Here is a tiny trained network, its code and every weight. The questions are about switching its units off for an input and a class, where a switched-off unit gives its printed mean instead of its output.

import numpy as np


def w(rows, s, z=0):
    codes = np.array(rows[::2]) - 128.0
    scale = np.full(codes.shape[1], s)
    scale[-1] = z or s
    return codes * scale


def f(y):
    return y / 2 * (1 + np.tanh(0.7978845608 * (y + 0.044715 * y**3)))


def log_softmax(a):
    a = a - a.max(-1, keepdims=True)
    return a - np.log(np.exp(a).sum(-1, keepdims=True))


def net(x, mask):
    res = np.array(x, float).reshape(1, 6) / 4 @ E
    y = f(res @ A[0][:, :-1].T + A[0][:, -1])
    res = res + np.where(mask, y, B[0][:, -1]) @ B[0][:, :-1]
    return log_softmax(res[-1] @ U[:, :-1].T + U[:, -1])


A, B = {}, {}
E = w([
[92,127,188,126,62,116,89],'x0',
[93,189,139,41,141,111,192],'x1',
[118,176,63,164,79,247,148],'x2',
[81,72,94,49,99,169,109],'x3',
[67,62,160,135,88,145,171],'x4',
[152,74,189,123,170,185,186],'x5',
],0.011)
A[0] = w([
[144,86,138,86,104,84,126,145],'n1',
[105,78,81,132,97,173,76,55],'n2',
[102,56,151,102,121,67,125,178],'n3',
[82,104,202,108,129,78,119,67],'n4',
[127,210,87,95,181,96,100,150],'n5',
[151,153,107,120,115,115,93,84],'n6',
[100,109,245,95,133,71,76,137],'n7',
[90,169,123,112,86,212,131,198],'n8',
[121,115,79,137,101,157,81,101],'n9',
[91,212,137,122,81,194,185,156],'n10',
[84,65,121,84,151,49,152,188],'n11',
[78,106,131,91,101,136,113,167],'n12',
[117,120,113,210,103,138,88,114],'n13',
[157,81,165,87,170,141,167,183],'n14',
[152,190,91,151,160,72,65,158],'n15',
[142,152,122,198,133,81,92,120],'n16',
[159,209,124,100,184,81,125,133],'n17',
[143,118,170,132,182,168,191,124],'n18',
[31,203,144,127,100,165,176,143],'n19',
[102,69,71,102,103,177,109,165],'n20',
[140,213,77,122,157,77,109,133],'n21',
[91,125,96,158,76,193,54,165],'n22',
[151,77,184,113,201,146,175,181],'n23',
[169,142,134,172,159,86,82,255],'n24',
[177,116,148,141,203,157,207,134],'n25',
[105,216,140,128,109,137,200,149],'n26',
[60,92,47,114,146,147,154,129],'n27',
],0.011,0.0037)
B[0] = w([
[68,138,125,121,117,98,134,179],'n1',
[93,173,111,132,80,191,122,185],'n2',
[2,111,121,170,104,75,136,220],'n3',
[61,87,134,136,52,84,121,203],'n4',
[129,183,111,36,141,110,88,235],'n5',
[155,168,142,125,131,144,116,157],'n6',
[51,79,165,147,13,73,77,255],'n7',
[224,91,76,101,102,141,173,235],'n8',
[132,155,125,129,106,156,143,180],'n9',
[242,48,77,112,152,78,158,242],'n10',
[6,136,94,118,160,97,124,233],'n11',
[108,113,75,123,108,131,157,178],'n12',
[155,141,169,199,135,135,209,202],'n13',
[82,101,147,129,154,156,120,215],'n14',
[194,232,128,120,126,96,90,245],'n15',
[163,181,177,195,158,68,148,210],'n16',
[120,156,141,75,100,118,64,237],'n17',
[137,54,174,110,153,185,88,205],'n18',
[208,48,56,118,135,74,136,219],'n19',
[82,148,72,107,114,201,172,206],'n20',
[174,186,145,57,133,100,98,238],'n21',
[181,165,118,136,38,183,183,232],'n22',
[66,78,173,130,164,180,84,240],'n23',
[129,184,196,164,142,92,114,242],'n24',
[146,82,205,99,183,195,67,229],'n25',
[186,65,111,108,178,33,92,210],'n26',
[93,143,39,139,171,135,191,192],'n27',
],0.0086,0.0098)
U = w([
[43,120,66,117,227,133,165,46],'0',
[196,47,67,97,169,81,144,177],'1',
[159,208,132,74,151,88,40,249],'2',
[121,48,188,111,216,210,66,254],'3',
[156,132,77,119,82,227,166,59],'4',
[173,164,170,255,157,107,135,28],'5',
[61,67,146,145,62,55,78,88],'6',
],0.0099,0.00068)

Each question gives the input, the list of numbers given to net, and the class t.
The units are the neurons (one row each of A and B). Each row of codes is followed by its name. A weight is (code - 128) times the scale printed after its matrix; where a second scale follows, it is the last column's (A, B and U).
mask holds one flag per neuron, in row order. A switched-off neuron (its flag False) gives its mean, the last column of its row in B, instead of its output. The means were averaged over made-up inputs and are rounded, as every weight is.
A unit's drop is (log p(t) with every unit on - log p(t) with that unit switched off) / (log p(t) with every unit on - log p(t) with every unit switched off).
The circuit of an input: a set's keep is (log p(t) with only the set's units on - log p(t) with every unit switched off) / (log p(t) with every unit on - log p(t) with every unit switched off). Starting from the 12 units with the biggest drops (on a tie, the unit counted first), units are removed one at a time, each time the one whose removal leaves the highest keep (on an exact tie, the one counted first), for as long as the keep stays at least 0.8.
circuit, biggest first: the units of the circuit, biggest drop first
k most important neurons: the k neurons with the biggest drops, biggest first
drop of u: that unit's drop, to one decimal
input [-8,-5,3,8,7,7], class 4: circuit, biggest first => (n20)
input [-6,3,-6,4,-6,3], class 3: 2 most important neurons => (n23, n25)
input [-4,3,7,-6,6,6], class 1: 2 most important neurons => (n10, n19)
input [1,4,0,0,7,5], class 3: 2 most important neurons => (n18, n23)
input [5,4,4,8,5,6], class 4: 2 most important neurons => (n20, n2)
input [-1,8,-4,8,-5,2], class 0: 2 most important neurons => (n11, n27)
input [-3,3,-7,-6,-1,2], class 6: 2 most important neurons => (n7, n4)
input [5,-7,-1,-8,8,-3], class 5: 2 most important neurons => (n13, n16)
input [-8,7,3,-3,1,1], class 1: 2 most important neurons => (n10, n26)
input [-1,-5,6,-7,-3,7], class 3: 2 most important neurons => (n25, n18)
input [7,0,6,1,-5,2], class 4: drop of n22 => 0.7
input [-8,-8,-7,-7,1,-3], class 5: drop of n16 => 0.5
input [-8,5,-3,-8,4,-1], class 3: drop of n23 => 0.3
input [-6,5,5,2,0,4], class 1: circuit, biggest first => (n10)
